(in the rows, 128 means zero)
Known rows:
[126 118 133 125 151 131 139 175 154 114 104 150 125 131 129 146  93 104
 103 118 126 147 111 113 103 162 103  97 132 120 114 125 122 126 124] : klibril
[130 118 130 127 153 130 137 168 156 110 105 137 122 129 132 149  91 107
 106 111 126 150 114 113 106 153 103  93 137 121 112 126 127 129 119] : liskes
[130 113 138 138 148 127 157 149 143 104 123 150 138 132 133 162  99 101
 105 124 125 146 136 106 116 159 109 102 128 119 117 127 124  96 121] : plinak
[120 101 126 142 139 133 146 164 112 104 123 123 139 139 128 177 108  99
 124 146 112 143 130 128 111 142 122 130 113 106 109 119 143  74 125] : plugre
[135 117 135 130 151 132 147 157 158 110 120 139 130 129 128 151  98 106
 102 118 126 147 128 115 110 155 111 116 139 122 123 128 123 121 118] : drebror
[134 117 135 129 151 131 143 162 159 114 115 142 122 126 127 147  99 106
 102 123 124 146 118 114 107 157 109 103 138 120 119 128 123 121 118] : plozak
[121 107 117 127 143 136 127 183 130 110 108 109 123 138 126 156  99 105
 123 127 113 147 111 140  99 134 118 133 128 112 107 117 142 114 122] : lugre
[127 118 131 125 153 129 139 168 158 109 104 137 123 130 133 146  93 105
 106 108 125 149 114 116 104 153 104 101 138 122 111 126 123 130 120] : klinor
[124 122 131 125 149 134 139 169 155 108 106 158 125 127 130 149  94 104
 101 110 126 151 109 118 101 147  97 104 125 125 114 127 121 123 120] : stekedrik
[131 117 143 127 154 133 149 167 163 121 110 150 122 131 132 140 102 101
 105 129 123 145 116 117 104 174 118 113 141 116 115 125 114 117 125] : bisun
[109  91  87 133 126 167 127 183 117 117  93  97 122 147 129 145 130 122
 134 144 106 151 134 156 101 132 118 124 104 110 109 116 148 136 120] : nivis
[129 119 126 126 151 131 135 169 151 107 107 138 123 125 127 153  91 109
 102 111 127 150 112 111 106 148  96  88 132 122 116 128 133 129 118] : milel
[137 119 125 131 153 133 132 174 151 112 103 146 122 126 129 156  87 110
 109 112 128 152 113 110 113 152  97  78 141 120 119 128 139 135 115] : tifem
[140 124 137 134 154 135 141 162 170 118 105 125 119 126 129 159  99 113
 103 130 126 145 125 117 118 163 104 125 155 117 128 129 130 137 112] : zafor
[119  88 107 135 137 170 143 178 130 129  91  88 114 153 141 134 136 117
 146 160 102 150 143 163 108 170 147 138 130  95 102 114 137 131 129] : ziroram
[124 114 127 126 145 128 130 181 139 109 113 120 124 133 126 155  91 103
 117 116 116 145 109 130 102 140 116 133 137 112 109 120 140 106 124] : trubra
[136 117 136 138 151 129 146 153 154 114 115 151 116 121 134 152 102  99
 108 126 122 146 115 112 110 154 107  85 133 119 111 128 124 100 115] : bobotem

Facts:
bados Π:a ψ:zatre
besul Π:b ω:flasubo trubra gobok stadum lugre
bisun Π:a ω:trivi milel
bobotem Π:a ω:grebri dipom
braguge Π:b
bregok Π:b ψ:povem
brelidri Π:c
breses Π:b ω:klidro klibril
brevesker Π:a
brifogur Π:a ψ:fugin klibril ω:sakelor gumun
briso Π:a
brisu Π:a ψ:liskes
brokotu Π:a
brosken Π:b ω:gigros
brubu Π:a
brumu Π:a ω:trubra
bunam Π:d ψ:buple grebri
buple Π:b ψ:zafor liskes ω:zagem pabrur
datrovul Π:e
dipom Π:b ψ:velo
drabo Π:b ω:velo
drebror Π:a ω:briso megren fubak
dregrim Π:b ψ:zatre ω:zagem vudral finar
drepe Π:c ψ:klibril medas ω:givuson
dritus Π:d ω:luskik grebri kadrivul
drolu Π:c ω:klidro
droskiskal Π:e ψ:dregrim
drudur Π:a
dukles Π:e ω:klidro datrovul
famo Π:a ω:treskes
feklu Π:b
festupun Π:b ω:brokotu skabu datrovul
finar Π:a
flasubo Π:a
flesi Π:a
flidrom Π:a
flilom Π:a
fofil Π:d ψ:zatre grebri
fubak Π:c ψ:megren bisun
fugin Π:a ψ:kavo ω:nivis skefer
gepak Π:a ω:magre
gesi Π:a ψ:dregrim ω:treskes
getul Π:e ψ:dregrim klibril ω:braguge grebri
gifam Π:a ω:braguge bregok feklu voskas droskiskal gumun
gigarek Π:a ω:luskik velo tugre
gigros Π:b
givuson Π:c ψ:zatre zadre
gobok Π:a
golota Π:c
grebri Π:a ψ:zatre
grodek Π:b ω:trivi natro datrovul
grotos Π:c ω:givuson vudral
gulek Π:b ω:luskik
gumun Π:a
gustis Π:b ψ:liskes dregrim
kadrivul Π:e
kaplin Π:d
katrim Π:b ω:skupe
kavo Π:a ψ:zafor ω:golota klatri
kedu Π:d ψ:zatre medas
kenon Π:b ψ:sedatal
klatri Π:d ψ:zatre dregrim
kleke Π:a ω:brokotu zadre vudral skabu
klibril Π:a ψ:zatre
klidro Π:a
klinor Π:a
kludes Π:a ψ:zatre dregrim bisun tuklon skunanim medas
lefas Π:e
lemul Π:b ω:monuku treskes fubak
leril Π:a ψ:zatre grebri
limam Π:c ω:sakelor
limiden Π:b
liskes Π:a ψ:medas
login Π:b ψ:dregrim
lugre Π:d
luskik Π:a
mabrel Π:e
magre Π:a
medas Π:e ψ:dregrim ω:stekedrik mezel
megren Π:a ψ:gesi klibril
mezel Π:a ψ:dregrim
milel Π:a ψ:liskes givuson
mogrus Π:a ω:sestastuk vosim brelidri
monuku Π:a
moton Π:d ω:povem flesi
nades Π:a ω:grebri bunam nuskelil
natro Π:c
niron Π:d
nivis Π:b
nosu Π:e ψ:login
nuskelil Π:a
pabrur Π:a ψ:povem zatre megren gesi medas
paflu Π:a
pive Π:a ψ:medas
plinak Π:a ω:zadre nuskelil fubak magre
plisar Π:c ψ:zatre
plizetrum Π:b ω:limiden kadrivul
plozak Π:a ω:kenon
plugre Π:d ω:nuskelil
plumer Π:a ω:fofil
povem Π:a ψ:klibril
reflu Π:a ω:nuskelil stadum
ribi Π:b ψ:dregrim givuson
riral Π:d ω:pive stunok
sakelor Π:c
sedatal Π:a ψ:klatri ω:statan voskas datrovul
sestastuk Π:c ψ:gifam
skabu Π:a
skefer Π:c
skeflogram Π:c ψ:statan megren ω:stutrum
skesto Π:a ω:limiden voskas
skezapil Π:d
skitrar Π:b ω:stedrok
skoskipok Π:b
skunanim Π:c ψ:zatre grebri medas ω:vozar brelidri sakelor
skupe Π:a
stadrusken Π:a ω:zadre klatri kadrivul
stadum Π:e
statan Π:a
stedrok Π:c
stegren Π:a ω:nivis flilom
stekedrik Π:a ψ:skeflogram medas
stese Π:a
stunok Π:a
stutrum Π:c
tari Π:a ψ:mezel tugre ω:gobok viram
tela Π:a ω:triskal klinor finar
tifem Π:a ψ:zafor
tomal Π:c
tratri Π:e ω:limiden pabrur
treskes Π:c ψ:kavo
triskal Π:a
trivi Π:b
trubra Π:c
tugre Π:d
tuklon Π:a ψ:ziroram ω:bunam kadrivul
tuplen Π:e ω:brubu
velo Π:b ψ:megren
veroska Π:c ω:triskal ribi
viram Π:a
vofan Π:a ω:lefas
vograbis Π:d ψ:buple ω:brevesker stese niron
vosim Π:a
voskas Π:b ψ:zafor zatre
vozar Π:b ψ:liskes
vudral Π:b
zadre Π:c ψ:zatre
zafor Π:a ψ:zatre ω:skezapil vudral
zagem Π:a
zatre Π:a
zezu Π:a ω:briso givuson
ziroram Π:b ω:paflu drudur
zogrik Π:c ω:droskiskal

Rows:
No name comes twice in this set of rows, the named rows included.
[129 119 130 125 152 132 138 167 155 107 106 141 122 126 130 149  93 106
 103 110 126 151 112 114 104 150 100  95 132 121 113 127 127 126 119] => kludes
[127 120 128 125 150 132 136 167 153 107 107 147 124 126 128 151  92 107
 102 110 127 151 111 115 104 146  96  95 128 124 115 127 127 127 119] => pive
[108  99  93 135 126 170 127 176 133 115  85  67 121 145 131 157 136 130
 128 148 106 147 144 162 109 133 112 168 116 110 118 117 146 150 115] => vudral
[125 103 121 138 133  98 131 161 154 115 121  96 132 136 125 139 102 107
  91 115 120 126 132  92  96 120 102 100 134 139 118 124 119 123  99] => tari
[129 125 137 131 144 135 134 166 164 114 113  87 121 128 124 170 104 114
 107 132 116 138 123 138 113 142 113 197 156 112 129 124 138 121 115] => grotos
[125  94  89 141 128 174 126 178 124 126  99  97 113 140 124 149 135 127
 135 162 106 150 137 156 110 135 120 123 116 106 123 118 155 137 113] => buple
[110  91  87 136 126 166 128 181 115 117  93 100 119 145 131 146 131 121
 136 145 105 151 131 155 101 132 117 116 103 110 106 116 148 130 119] => braguge
[126 112 139 139 148 126 157 150 139 104 117 151 138 132 135 166 100  98
 106 128 124 145 133 102 115 162 107  95 123 117 111 127 125  92 123] => reflu
[125 116 127 129 146 128 132 175 139 108 113 118 121 131 128 161  93 104
 118 117 116 146 110 130 107 141 115 134 139 110 107 121 143 104 123] => zadre
[146 110 132 125 146 141 149 153 155 110 149 173 139 133 119 131  93 105
 102 105 128 155 136 122 103 143 127 118 139 131 139 128 119 121 118] => gesi
[113  89  94 134 124 170 133 186 118 129 100  98 123 144 115 147 140 126
 123 176 106 142 134 148 103 152 122 129 103 102 124 117 150 131 122] => festupun

Now the same nodes, written a new way:
Known rows:
[120 127 131 124 136 126 131 142 138 134 134 110 128 129 129 129 115 126
 120 142 138 125 123 126 138 130 129 127 127 134 140 138 116 131 128 128
 115] : viram
[120 127 128 122 135 127 127 143 132 136 131 114 131 132 119 126 112 121
 116 151 132 123 132 131 137 130 120 129 128 133 122 142 116 129 134 133
 121] : pabrur
[117 127 136 123 140 132 133 142 138 128 128 111 113 132 134 133 115 124
 122 149 132 131 124 121 144 126 124 122 126 135 138 143 110 136 133 125
 109] : paflu
[131 130 123 135 123 126 120 127 118 119 122 144 135 127 131 125 131 133
 129 125 116 134 137 135 111 117 123 128 127 121  93 128 128 131 142 130
 142] : plisar
[130 139 139 126 119 133 119 119 105 124 116 150 151 137 126 123 139 141
 117 133 109 111 134 145 115 118 114 128 126 113 111 130 123 131 142 129
 156] : nosu
[122 122 134 124 132 116 127 138 145 133 122 107 127 129 121 133 122 126
 129 147 135 124 124 133 141 126 126 123 126 135 139 134 123 132 126 123
 111] : drebror
[133 130 121 133 124 131 130 119 118 123 129 152 118 125 141 124 130 123
 129 108 128 137 128 123 123 134 132 133 131 128 117 118 133 123 129 129
 137] : limiden
[136 136 129 132 124 141 131 122 110 126 132 143 132 132 137 130 143 136
 128 116 119 123 132 121 110 123 130 131 128 122 123 127 133 131 139 121
 141] : stadum
[126 118 137 135 136 117 127 148 144 130 130 102 126 125 117 136 117 130
 139 143 131 139 124 130 134 125 123 120 125 130 138 136 125 138 121 126
 110] : zafor
[121 123 135 124 134 125 132 139 138 137 133 113 128 126 126 130 114 123
 120 140 136 122 124 123 135 125 132 126 130 134 136 140 109 132 123 132
 115] : brubu
[125 125 132 126 130 126 119 146 139 141 143 119 145 128 117 127 104 126
 120 149 137 113 128 138 134 139 123 133 132 128 121 136 117 126 133 133
 127] : pive
[128 133  90 110 111 139 134 106 106 146 109 167 104 144 122 110 144  82
 112 134 126 107 165 118 128 138 121 151 144 149  74 124 151 101 156 135
 144] : dipom
[118 116 136 126 134 121 129 134 131 138 138 111 133 123 130 129 117 121
 121 140 135 118 124 126 128 121 129 134 126 128 142 140 111 126 119 135
 112] : flilom
[126 103 142 142 136 115 129 146 139 135 139 100 127 118 117 136 118 124
 145 138 129 141 127 121 119 115 126 126 126 124 143 138 126 133 109 135
 104] : fugin
[120 127 131 124 136 125 131 142 138 134 134 111 128 129 129 129 115 126
 120 142 139 125 123 126 138 130 130 127 126 135 139 138 116 131 128 128
 115] : gobok
[122 125 135 127 136 120 123 145 135 132 129 110 136 129 115 129 111 129
 123 149 128 129 128 138 136 125 117 125 125 127 125 140 114 133 127 132
 121] : leril
[121 126 131 124 136 126 131 142 138 134 134 111 128 129 128 129 116 126
 121 143 139 125 123 127 139 130 129 127 127 134 139 138 116 131 128 128
 116] : luskik

Rows:
No name comes twice in this set of rows, the named rows included.
[131 132 125 133 124 131 123 122 112 122 127 155 128 127 134 120 123 127
 124 117 118 136 131 134 123 132 121 132 130 120 106 122 127 125 132 136
 146] => ribi
[140 119 129 157 131 136 128 151 119 118 143 135 131 119 131 128 123 136
 145 117 113 168 138 116  96 116 125 122 131 114 102 133 138 142 133 139
 138] => treskes
[132 127 126 131 119 120 125 114 124 121 117 150 120 126 134 126 136 125
 135 115 124 133 127 134 127 130 129 129 129 128 119 114 137 124 128 125
 135] => dregrim
[126 123 125 127 137 114 131 132 152 128 131  98 110 123 130 144 126 130
 144 126 146 130 116 118 138 129 142 126 120 143 149 126 124 132 121 106
  93] => tuklon
[131 120 125 135 123 127 128 111 111 127 135 153 123 120 142 123 131 119
 130 106 124 129 129 122 113 126 132 139 130 122 120 120 127 117 120 136
 135] => nivis
[126 124 133 126 130 125 125 144 146 141 145 117 140 125 127 130 110 128
 124 142 145 113 120 132 135 139 134 132 132 131 139 132 120 127 129 127
 120] => stunok
[120 127 119 118 133 128 134 137 137 140 130 113 119 133 126 128 122 113
 119 146 141 117 132 120 139 132 131 133 130 144 130 138 124 124 135 126
 113] => megren
[135 129 125 140 127 132 124 128 112 120 133 151 125 124 131 123 121 128
 132 112 117 147 133 129 117 133 121 130 130 118 103 122 129 127 128 135
 144] => voskas
[124 122 123 121 132 118 134 131 151 135 124 104 110 128 129 137 131 119
 135 136 147 120 122 119 142 129 141 128 126 148 147 129 130 128 127 112
  98] => bisun
[119 111 139 127 131 111 126 131 138 137 127 108 132 124 121 132 123 121
 129 144 132 117 125 131 130 117 126 130 125 128 141 136 118 127 116 131
 108] => stegren

The same nodes again, as new rows of numbers:
Known rows:
[119 124 104 145 156 124 115  96 104 149 116 138 114 133 123 132 138 156
 120 118 161 122 122 120 120 118 123 132  89 147 118 116 126 121 105 100
 116 114 120 117 107 101 118] : bados
[147 146 108 119 111 121 116 114 120 130 117 119 111 139 103 105 132 135
 130 144 119 111 119 114 120 154 115 153 108 132 118 142 116 152 109 101
 117 112 113 122 131 161 148] : feklu
[115 125 143 117 113 165 180 103 120 149 123 115 112 130 103 132 116 115
 123 168 121 113 123 106 116 121 118 137 122 138 151 116 136 132 160 121
 117 111 109 118 107 108 150] : gifam
[157 117 102 119 131 120 114  96  99 125 115 117 103 139 101 105 171 193
 125 125 125 111 122 112 117 119 117 156  93 145 115 137 118 137 100 115
 111 139 115 130 124 120 118] : voskas
[115 122 109 121 151 138 111  91 112 155 120 125 112 144 111 148 134 144
 122 123 158 110 128 109 114 116 128 130  90 153 115 118 117 120 141  96
 113 142 122 124 110  99 117] : tifem
[119 132 112 123 113 142 141 111 152 159 113 143 130 143 120 122 114 110
 124 120 145 115 124 112 133 122 140 130 135 134 131 117 155 130 132 101
 118 111 108 118 112 107 119] : viram
[119 143 136 119 111 117 129 113 145 152 120 131 120 137 118 122 117 114
 118 118 145 119 120 109 116 131 116 132 135 142 125 119 120 120 132 105
 115 106 112 115 109 108 120] : flesi
[130 112 106 124 118 119 125 143 145 146 111 113 113 145  99 101 122 109
 131 115 122 116 123 114 120 156 118 131 125 136 116 141 141 166 125  99
 117 139 141 139 149 132 118] : trubra
[151 130 126 121 124 160 130 137 123 132 110 115 110 154 103 105 118 111
 145 147 123 108 130 128 116 150 117 143 103 131 116 120 152 162 147  99
 161 150 124 117 111 188 124] : besul
[183 169 110 121 113 123 117  92 142 153 118 165 110 193 101 100 118 126
 150 143 121 111 170 150 139 142 136 142  95 136 122 120 133 135 120  98
 128 109 104 113 109 175 135] : stadum
[150 125 115 142 139 122 113 133 106 129 117 118 113 134 110 106 121 132
 121 134 118 129 153 112 118 150 135 156 101 137 120 142 145 139 142 102
 158 132 135 117 108 187 130] : ziroram
[118 113 119 157 145 171 175 105 108 151 116 131 131 139 112 121 128 129
 122 124 144 131 123 124 120 119 131 158  92 137 128 122 143 139 106 111
 118 108 111 114 108 110 130] : tuklon
[115 123 142 133 117 166 162 114 146 164 123 115 123 148 104  99 123 110
 133 141 148 112 121 114 118 121 115 141 134 133 130 113 128 140 107  99
 113 108 110 114 109 110 138] : nades
[121 115 122 180 114 121 150 106 110 157 155 120 151 134 115 133 127 118
 118 128 140 150 119 114 132 124 116 143 101 140 120 170 117 122 101 149
 112 102 109 145 106 109 153] : statan
[182 158 133 121 111 138 115  99 112 131 125 143 109 162 103  98 118 170
 154 187 120 113 175 136 129 128 117 147 102 136 119 119 124 130 134 128
 149 106 108 112 107 171 153] : tratri
[160 124 106 129 138 156 114 120 100 126 114 157 112 140 125 157 137 170
 119 121 131 111 118 155 139 117 123 166  91 159 115 131 116 125 104 101
 116 136 128 139 110 119 114] : kedu
[118 122 119 157 122 118 129 106 104 146 117 147 119 139 122 147 137 129
 115 116 165 133 121 132 125 121 124 134  97 137 118 114 117 123 102 112
 118 109 117 126 106 104 119] : pive

Rows:
No name comes twice in this set of rows, the named rows included.
[122 144 108 136 110 117 118 139 107 132 115 136 116 148 105 102 119 129
 118 123 121 115 128 112 121 127 146 195 103 157 163 139 146 143 105 103
 117 111 110 118 125 167 166] => tugre
[204 166 121 123 114 115 115  93 103 132 115 191 110 162 105 104 116 154
 117 139 122 116 159 169 132 120 112 166  88 134 119 114 114 132 143 106
 155 104 106 111 108 163 120] => nosu
[142 114 100 117 143 180 109  93 105 130 116 132 111 170 105 117 150 175
 135 118 138 112 122 152 119 117 117 169  95 161 116 133 120 146 107 103
 111 146 116 126 119 114 123] => bunam
[152 116 121 159 132 129 156 161 107 131 115 118 118 131 106 157 138 115
 118 123 124 128 116 119 141 148 118 133  95 132 111 158 129 134 106 112
 149 123 147 171 109 122 120] => skeflogram
[114 114 104 178 184 120 146  94 103 165 124 116 155 135 161 116 117 146
 120 121 122 174 181 110 117 117 248 147  91 136 149 186 171 123 168 135
 112 127 111 116 104 108 117] => zatre
[189 141 133 117 116 135 117 100 107 130 131 139 111 151 105 100 115 169
 159 188 121 114 173 128 126 120 116 143  94 136 117 115 113 123 165 142
 149 111 107 113 111 172 142] => dukles
[192 163 107 120 110 114 114  93 121 136 137 134 109 167 103 100 119 171
 148 163 118 109 166 122 135 129 123 144  96 133 117 118 117 123 124 151
 118 110 106 120 111 154 149] => datrovul
[187 154 107 117 107 122 117  88 136 148 121 148 111 184  99 100 117 138
 158 159 125 117 160 141 140 118 128 150  97 138 120 120 116 141 115 126
 115 108 103 113 111 173 140] => kadrivul
[114 110 109 127 170 169 125  89 127 158 131 115 119 144 103 127 136 140
 134 140 138 110 148 114 113 118 163 129 125 139 117 137 138 125 124 113
 114 136 110 122 104 102 117] => kavo
[149 112 103 178 175 121 130  93 100 131 124 117 133 138 129  95 128 157
 119 131 117 162 189 110 116 118 144 192  91 152 140 150 120 162 125 140
 169 109 157 118 116 211 143] => dregrim
[119 116 134 141 125 120 142 102 100 132 113 158 114 136 108 161 148 135
 120 121 180 112 123 160 121 118 113 144  92 142 114 112 115 122 101 101
 116 114 127 128 110 105 117] => kludes
[150 136 102 123 143 131 112 105 102 123 110 151 110 149 115 142 145 176
 120 121 136 108 121 139 122 119 126 157  89 169 116 121 115 123 104 100
 117 155 130 131 118 107 116] => fofil
[119 135 125 147 114 117 154 108 108 143 116 153 120 138 125 117 120 111
 115 117 154 145 119 111 116 122 130 153  97 154 151 115 113 122 109 113
 114 106 131 118 114 104 123] => mezel

